-18,-46,93,83,-106,0,-46,-84,73,113,-62,31,-3,34,15,-11,-151,64,101,-126,60,-67,2,-51,-15,33,-9,24,130,51,39,24,59,-48,-90,19,47,179,78,-63,38,61,-69,-38,-103,39,-44,45,-24,33,20,-49,-76,55 : <62>
26,-12,-23,31,-83,-65,22,-22,113,12,-43,76,37,-8,84,78,-110,52,-67,-70,30,-125,-5,-43,-60,49,7,69,-13,-1,90,56,-24,68,13,-53,92,28,-80,-7,47,19,50,17,-7,-39,87,-92,36,-23,18,-27,7,1 : <62>
147,-28,146,52,-87,22,-77,-163,131,22,-56,211,-40,-90,44,5,43,129,54,58,35,-7,-68,71,-73,97,-21,-89,18,-9,206,60,96,87,116,-23,-56,62,6,51,69,87,218,-52,-44,-2,25,-57,-8,21,30,-44,-7,-146 : <75>
114,-79,141,-36,39,38,-132,-6,-19,-52,-39,166,-100,-68,53,-91,17,151,-38,5,28,34,-55,-179,-63,-18,-37,63,-152,-60,79,142,202,-53,57,32,-69,-28,-75,-159,26,135,145,-89,49,-89,-199,3,25,-147,143,95,-70,-91 : <74>
-24,-95,88,-101,52,-1,16,48,-16,-18,96,99,-13,-81,46,-1,39,28,-87,-106,-15,-50,31,-11,-101,-40,-53,-22,-49,-17,11,121,61,-11,88,3,-106,-94,-42,33,-69,1,45,-70,50,17,11,-42,9,-111,126,23,-36,-8 : <76>
128,-76,79,-83,-164,93,-23,-49,145,-107,67,-142,23,-87,-53,-103,110,-95,-146,56,-28,-24,-190,-18,-47,85,-37,-114,-78,-50,-123,69,226,30,-22,-73,42,160,158,271,66,-21,77,-171,-16,-12,232,-162,148,110,-111,-68,175,45 : <74>
22,-222,109,-237,-160,-11,-42,-67,41,-1,-18,127,144,-43,75,118,91,60,63,-141,41,90,-10,-24,-62,106,-86,-26,5,-56,-21,5,105,82,48,-9,-25,-20,-62,-16,-57,49,78,-43,-18,98,93,-20,-21,-2,176,101,-107,135 : <74>
172,-83,84,55,25,-90,-328,-195,31,-42,106,204,-363,-85,100,-113,160,215,40,76,-83,-119,-33,20,-287,224,17,198,-84,-42,130,61,-15,-31,196,84,-2,-100,182,-44,44,-28,287,21,53,17,-44,-173,233,-69,40,16,95,-32 : <76>
19,-7,9,7,-179,45,2,-77,148,-49,0,-32,28,23,-76,87,-19,0,-90,75,85,-40,15,30,44,60,94,17,-8,46,65,-57,-8,86,32,-76,84,34,-92,12,51,-13,103,-24,-54,-102,154,-24,50,28,-72,67,-72,-26 : <74>
72,-29,46,80,110,-6,-79,24,25,-52,82,150,-70,-121,108,-43,2,106,20,-116,-25,8,5,-57,-73,8,-101,81,3,64,126,78,97,3,106,34,-113,29,19,-53,131,77,55,-30,47,70,-71,-75,9,-64,99,-48,-16,-17 : <64>
41,49,-28,48,-17,-44,72,50,71,-1,-4,54,73,-57,96,-31,-109,-14,-40,-98,6,-93,13,-103,14,-15,-30,62,-7,70,46,25,32,41,-21,-33,22,46,6,-29,103,1,-24,-22,6,-17,36,-54,-22,0,68,-74,13,20 : <56>
58,116,-1,152,-93,3,31,-38,139,-7,-76,37,-15,13,38,-50,-182,54,-132,55,44,-164,-47,-121,12,8,93,75,-28,73,111,46,33,55,-37,-34,151,54,-93,-54,110,32,75,-3,-51,-137,45,-32,33,-67,-31,-10,-24,-109 : <56>
60,18,-26,40,-110,-31,70,-72,80,19,-50,-53,49,21,-15,11,-205,-45,-70,-5,17,-66,24,-18,59,-68,74,-3,-25,-63,-46,2,48,11,-24,-89,142,68,-13,35,51,-24,-76,-31,-129,-240,38,40,-51,26,-66,48,10,-47 : <64>
7,22,-20,66,151,-28,78,53,31,-19,14,112,66,-127,74,-86,5,-41,-66,78,18,-33,59,-41,-3,-48,-25,9,-60,31,45,-9,-59,66,65,-14,25,-2,14,113,33,-5,103,39,-34,-26,47,-173,-27,32,32,-46,40,-95 : <64>
6,4,-16,27,-16,73,-33,86,-7,69,-28,13,-62,44,-21,-124,-79,25,-209,-10,-21,-187,-16,-174,20,-19,54,122,-129,17,-16,163,99,-104,-46,7,83,-25,-44,-130,-36,-5,-34,-44,-51,-89,-116,-1,2,-182,67,81,-85,-35 : <63>
-1,101,-40,146,16,-11,70,80,94,9,1,6,68,-56,86,-61,-141,-23,-62,-114,31,-123,32,-121,41,6,16,118,39,135,76,17,-7,32,-70,-29,70,38,-2,-36,107,-36,-74,-16,-72,15,40,-46,-23,11,43,-83,-57,16 : <73>
60,-39,-51,84,-162,13,-89,-105,150,-57,11,40,-24,24,-62,127,-57,99,15,56,161,-26,-21,42,11,82,123,105,41,28,191,-12,27,35,87,-75,-44,147,-85,-103,126,106,113,-12,30,-36,73,4,110,-17,-83,-19,5,-76 : <76>
-48,-52,114,-72,-105,105,15,86,14,36,-14,-89,36,-37,-79,-45,-33,-45,-52,-27,88,13,-28,-55,43,-47,90,-70,-21,-47,-23,46,88,-104,-66,-40,-91,106,4,27,-66,29,-27,-107,-32,8,-54,21,-40,6,38,21,-59,27 : <75>
44,-43,-10,37,-106,62,29,-32,70,21,-90,-8,-23,42,-58,15,-171,-37,-77,-35,48,-145,53,-16,23,80,77,40,-30,-4,-33,-20,7,-54,-26,-81,140,127,14,2,24,-58,-68,-21,-135,-148,-23,20,32,46,-84,19,-58,-17 : <63>
-50,-29,57,79,-69,51,8,-41,95,102,-123,24,84,17,-7,10,-170,42,-55,8,111,-76,-64,-94,35,-18,67,-4,-11,-2,113,130,75,-8,-88,6,43,138,-146,-50,27,124,16,-38,-85,-23,-47,-48,11,-99,51,-26,-25,-56 : <64>
-55,-44,73,58,37,2,-3,-7,59,-6,17,-10,41,-71,54,-9,-9,8,43,-38,39,44,50,-18,25,3,-68,16,95,73,-17,-76,-2,41,-11,34,19,127,51,55,65,5,30,9,-63,120,30,-70,12,67,27,-49,-12,128 : <76>
-1,-50,126,-18,100,-5,-89,-47,58,-85,56,47,32,-143,68,27,93,41,32,-25,19,109,14,-38,-16,-26,-110,-2,-70,26,142,40,94,100,27,55,-115,23,-95,-6,123,82,160,-121,75,23,-18,-131,134,-36,133,-66,83,79 : <55>
204,-104,382,-185,-456,124,-200,-246,267,-27,-99,-219,13,-34,-47,-82,-54,-55,-85,3,100,25,-387,-101,-199,182,40,-228,21,-185,-179,236,411,28,-261,-71,58,421,246,298,70,106,196,-383,51,-22,305,-81,429,217,-191,-139,340,78 : <76>
55,18,109,25,-97,15,-82,-54,60,87,-49,6,-77,-7,0,-67,-80,33,-39,-36,-17,-90,-25,-73,-45,9,18,6,-31,-16,53,105,89,-54,-69,-5,45,61,50,-31,11,13,12,-103,-58,-100,-76,-19,3,-16,25,9,-17,-16 : <63>
-84,50,-112,103,112,-2,-35,65,46,25,103,-131,69,-40,-86,-31,9,-108,-57,36,30,-21,119,-19,138,-111,16,101,-74,71,101,28,-58,-9,-58,-22,-5,66,23,-13,83,-16,-57,-74,-44,-89,13,-114,37,35,-32,-64,59,33 : <73>
-6,-107,22,64,30,-19,-124,-86,68,77,-35,64,30,-29,30,43,76,112,18,24,35,47,-32,-23,6,-34,-29,71,-2,-47,121,122,84,72,22,36,-32,21,-76,-62,25,147,111,-45,-26,59,-51,-100,31,-83,93,12,26,3 : <56>
-14,-117,176,48,26,-21,-62,-120,40,-47,32,83,-76,-30,39,-15,96,165,66,32,62,100,-40,-55,-40,-62,-52,25,59,8,-3,-11,115,67,74,80,-41,-72,-58,-57,12,124,165,-19,7,56,-35,2,10,-76,115,82,-100,12 : <55>
34,-37,100,-158,-183,-239,-24,-157,65,35,94,-35,-50,19,32,-67,-110,2,-9,-8,-35,-156,6,-62,-170,-51,-67,-37,-58,-47,-57,115,3,-75,-54,-39,125,-25,201,51,-81,-65,-25,-74,-13,-239,162,-30,-29,24,-19,29,63,10 : <75>
-77,-72,-57,89,-57,35,37,16,24,-63,95,-87,-104,52,-90,-3,34,52,-91,78,67,-44,8,6,41,-61,179,129,63,30,-91,-102,-19,-12,104,-5,-5,-71,-47,-44,-26,16,30,65,0,31,30,26,7,-102,-20,125,-106,6 : <62>
-6,-47,-57,74,-51,69,14,85,49,16,14,-48,-28,18,-61,24,-87,32,-130,-96,62,-93,-15,-53,24,-45,101,106,21,9,40,127,108,-73,4,-73,-52,32,-80,-86,-7,61,-114,-78,-27,-15,-73,44,-29,-116,1,34,-94,-60 : <73>
65,-62,18,28,-27,37,-74,-18,60,-47,36,100,-38,-55,-5,19,17,76,-7,6,56,-4,3,4,-4,61,27,60,-51,12,124,24,37,0,117,-24,-75,32,-27,-57,83,50,102,-9,4,-4,-11,-44,29,-29,33,16,-50,-44 : <76>
-20,-17,53,8,-24,88,137,50,-11,-89,35,-23,-102,-43,-106,-33,12,-48,-75,145,97,8,78,73,29,-72,166,-57,52,-1,-116,-199,-35,-36,134,-64,-74,23,8,105,-63,-44,83,28,6,-56,-27,44,-42,31,-70,75,-62,-96 : <64>
-53,-49,-145,10,-71,-226,45,-23,-22,-48,206,-41,-257,10,-45,191,208,122,139,130,-43,11,84,242,-28,-147,-36,38,74,-57,70,-276,-159,-54,311,-31,-212,-26,3,-20,0,12,80,180,230,43,-102,-114,-171,-58,5,-20,133,147 : <75>
-102,-70,-69,68,-47,-53,53,3,90,51,-28,-24,81,55,12,132,-100,51,-63,-52,84,-74,20,-51,58,-61,32,117,26,32,53,56,-27,53,-13,-12,29,8,-170,-113,35,82,-25,30,0,27,19,-53,3,-112,67,10,-43,64 : <56>
74,24,-17,-38,-104,146,-13,145,31,-77,122,-113,-3,-54,-123,-101,10,-69,-136,-51,28,-30,-37,-66,96,-26,69,11,-98,29,30,79,188,-132,3,-105,-118,72,48,-25,44,-23,-103,-165,-16,-84,-10,69,-52,-18,-22,20,-76,-33 : <73>
35,-13,1,-11,-53,-26,-18,-28,69,-39,25,84,9,-27,21,14,12,48,-35,20,22,-38,15,-46,-29,16,-27,36,-42,36,94,-9,24,47,52,-26,47,18,-52,-19,39,35,95,-5,4,-71,59,-74,-7,-25,22,28,-36,-30 : <55>
37,-3,41,-96,67,24,2,87,50,9,93,32,139,-188,14,-35,140,-104,-64,-46,-31,28,40,18,32,-29,-107,-89,-140,11,149,138,60,36,25,-59,-153,-37,30,113,20,-38,31,-164,-13,-11,56,-156,-57,51,114,-78,37,-14 : <55>
-12,-170,-42,13,83,30,-17,-2,54,-32,56,89,103,-79,21,139,31,33,4,-120,71,48,55,69,28,21,-46,63,6,-2,95,73,55,64,123,-30,-128,18,-106,-15,69,64,2,-36,-24,94,21,-53,48,-47,82,-28,-22,23 : <64>
5,110,132,-32,-88,13,-23,20,11,38,40,-89,-24,-33,-23,-125,-55,-55,-5,-16,-36,7,42,-78,52,-107,-10,-68,-13,25,-25,-36,67,-60,-98,1,17,94,119,12,24,-42,-12,-109,-30,-131,-34,45,-72,65,14,14,-13,72 : <62>
86,-166,-24,35,0,130,83,80,102,-70,-166,130,135,-93,40,41,-55,66,-145,68,154,6,-57,-80,123,112,34,60,-87,11,49,78,104,36,121,-79,-40,87,-168,-56,81,92,71,53,-106,117,-67,-58,-49,-86,76,39,-126,-89 : <76>
-114,76,11,174,229,27,172,153,16,-56,168,-42,-2,-94,-30,-271,120,-84,-95,160,66,-173,19,-15,78,-80,-124,-66,-34,104,-61,-67,-56,-115,17,-24,83,38,189,266,-88,-192,0,67,-179,70,124,-102,-98,112,-92,-184,-21,-13 : <76>
43,169,37,26,-84,-19,13,12,98,-9,54,14,14,-37,25,-56,-91,-66,-58,0,32,-111,62,-46,6,11,14,10,-2,103,66,-43,-37,37,-45,-48,53,99,82,25,99,-86,81,-56,30,-110,139,-24,72,97,-49,-94,57,3 : <76>
19,31,-52,254,54,95,28,83,84,-2,-80,11,-37,-40,11,-120,-141,44,-99,65,117,-141,-55,-118,81,61,100,141,-19,70,80,32,28,-88,-9,-26,59,142,-23,-46,98,13,-21,61,-142,59,-109,-62,-2,-45,-27,-77,-58,-74 : <64>
-27,-137,57,-91,-121,63,58,21,49,-78,58,33,70,13,-63,78,10,61,-76,-18,123,31,-76,-25,13,-61,45,-50,-34,-52,1,55,128,7,92,-55,-88,-14,-165,-10,-36,116,68,-35,41,-17,94,39,-29,-99,48,95,-119,-50 : <76>
-32,-126,-73,85,14,70,58,53,21,-38,-8,-57,-11,-20,-68,-27,-7,-10,-62,56,71,-28,40,-18,114,19,116,115,-36,21,-64,-80,-27,-54,76,-32,15,-11,-15,-30,13,-24,-59,69,-136,32,-70,-37,-64,-23,17,88,-137,18 : <63>
-6,42,11,-45,-11,-10,-83,13,11,98,88,-24,20,-50,-66,-54,55,-72,7,-23,-32,-29,84,9,17,-76,-49,-31,-54,13,121,76,36,-62,-51,-28,-60,70,105,15,-19,-17,-32,-145,-22,-111,-22,-55,-52,42,18,-43,41,-2 : <74>
41,-72,32,106,-17,16,-173,-52,33,66,23,58,-163,-17,-22,-35,78,139,71,0,1,-11,6,6,-27,57,-19,110,52,35,119,28,56,-81,66,32,-59,76,90,-105,33,68,31,-9,-51,87,-158,-40,-47,-35,33,17,-77,15 : <73>
82,42,86,25,-10,-2,37,18,91,-3,-80,38,-9,-123,62,-83,-72,-40,-95,34,48,-97,-20,-82,-58,41,59,-1,-72,-2,61,73,16,15,-35,-56,-4,41,34,70,34,-21,87,-88,-3,-59,-17,-126,65,41,30,-84,75,-84 : <73>
23,-110,133,27,124,-30,-91,-22,17,-42,35,152,-103,-134,118,-66,144,147,30,13,1,38,-11,-53,-114,22,-117,53,27,45,61,45,72,31,109,80,-108,-15,41,-11,17,83,180,-11,54,179,-83,-122,34,-73,136,-20,-6,19 : <56>
102,195,22,93,-32,-23,-108,-20,88,39,21,-18,-45,-72,13,-135,-86,-46,-66,31,-32,-113,6,-91,-5,-18,81,56,-143,5,185,99,7,-5,-88,-36,53,26,75,-14,117,-42,72,-132,-18,-237,9,-91,78,49,-16,-69,104,-83 : <56>
-47,82,-22,163,-49,9,64,-30,107,49,8,-63,53,2,-54,-38,-58,-56,48,51,75,-44,69,16,122,-29,36,12,119,135,47,-142,-59,32,-57,-27,77,149,81,39,82,-25,-33,12,-123,-10,70,-24,-68,130,-72,-78,-41,19 : <73>
59,-60,109,-61,-6,63,-17,-19,30,-152,123,27,-56,-114,-45,-94,169,4,-33,115,29,58,-25,11,-16,-3,6,-61,-72,13,-9,-62,95,21,130,-11,-106,-19,58,95,27,1,180,-71,45,-20,75,-50,51,20,16,27,1,-39 : <56>
-1,124,54,42,83,-40,1,64,-17,10,75,-25,-77,-91,26,-115,-100,-61,-54,-38,-35,-56,105,-66,-35,-141,38,24,-25,32,32,28,-11,-47,-35,-2,-50,18,83,9,36,-34,-9,-101,51,-148,-75,-26,15,-1,21,-39,70,-39 : <76>
100,-119,15,120,58,39,51,-23,40,5,-153,212,-67,-61,51,-97,-30,146,-107,174,29,-89,-88,-75,-12,32,42,27,-109,-37,57,84,60,-6,163,1,38,-19,-80,-12,10,119,138,113,-102,-3,-153,-127,-118,-148,74,76,-92,-215 : <75>
58,-141,8,-76,12,103,-64,55,6,-70,57,31,-49,-106,-55,5,160,14,-97,24,26,28,0,26,-8,44,46,41,-96,-38,44,62,110,-30,138,-43,-176,-28,-34,-5,-16,24,80,-94,36,48,-74,-66,46,-81,71,53,-15,-31 : <74>
34,23,31,58,5,83,33,15,102,-48,-22,43,18,-95,-16,-38,20,-12,-143,121,35,-71,-1,3,48,47,65,-20,-120,41,128,23,-12,59,68,-43,16,-14,-86,71,55,-29,143,-19,-73,-56,45,-123,20,-19,10,-3,-34,-96 : <56>
-50,143,-7,215,-30,-68,119,27,49,40,-30,27,-49,24,53,-107,-207,79,-17,35,47,-115,-41,-141,-22,-164,96,38,110,62,59,-51,-12,-17,-44,10,108,73,-49,-21,27,108,-6,84,-20,-77,-32,-19,-149,-69,-13,-10,-57,-123 : <76>
68,-248,-114,-31,-87,-274,58,-118,83,-147,11,78,-265,-81,67,198,175,240,-2,319,7,-38,-75,179,-204,39,-26,39,-38,-153,83,-128,-135,-8,407,-76,-81,-29,-83,102,-48,94,237,269,150,79,-67,-330,-131,-137,-27,47,161,-34 : <76>
59,58,109,35,-26,29,-2,-64,81,-22,-53,64,-5,-61,25,-81,-25,-2,-64,131,28,-39,3,-43,22,22,38,-37,-86,4,36,-41,-1,73,12,-3,90,34,-2,61,63,-28,194,-15,-52,-118,46,-72,64,43,2,-2,26,-47 : <75>
14,-65,-26,-36,-52,42,37,71,41,-84,21,-3,3,-33,-39,27,-25,17,-136,36,84,-33,-17,-42,5,-38,93,38,-66,-33,20,43,63,-18,77,-74,-64,34,-98,-13,-2,60,55,-34,56,-50,10,-23,28,-87,-4,46,-9,-68 : <75>
-71,-13,-1,51,71,-4,77,59,76,-29,12,51,109,-76,79,20,-15,2,-83,7,64,-31,26,-57,35,-13,-36,42,-10,79,53,-1,-38,93,29,10,16,16,-111,32,58,15,89,44,-8,91,83,-138,26,-40,78,-48,-9,42 : <64>
71,-66,47,-63,-44,-3,52,-66,68,-125,-7,83,37,-61,28,53,-35,3,-56,55,36,16,18,7,-8,20,8,-39,-99,-44,-10,-73,18,100,116,-46,44,17,-85,72,82,7,155,10,12,-137,97,-68,71,17,2,43,30,-24 : <76>
44,-46,-23,-40,-39,-9,70,63,93,-40,43,49,93,-97,15,100,-7,-43,-27,-118,77,-25,38,35,-15,18,-20,-2,7,25,103,47,25,43,58,-116,-133,54,-18,43,51,15,-10,-90,57,17,80,-65,2,61,24,-95,17,-26 : <73>
28,40,-33,134,-61,33,141,25,101,-131,0,-6,13,-21,-50,-59,-46,15,-72,168,144,-21,-46,-50,63,-69,135,7,34,39,0,-136,16,44,69,-92,57,71,-40,73,47,59,98,53,-30,-82,110,-8,-58,48,-116,22,-63,-163 : <56>
-45,78,-13,59,-88,-69,105,-48,126,4,-29,-46,81,3,-2,18,-76,-25,-85,128,65,-59,8,-45,37,-107,61,-15,25,49,49,-45,-38,115,-42,-42,111,45,-89,54,28,42,91,-1,-7,-118,134,-89,-21,0,-39,-4,42,-58 : <63>
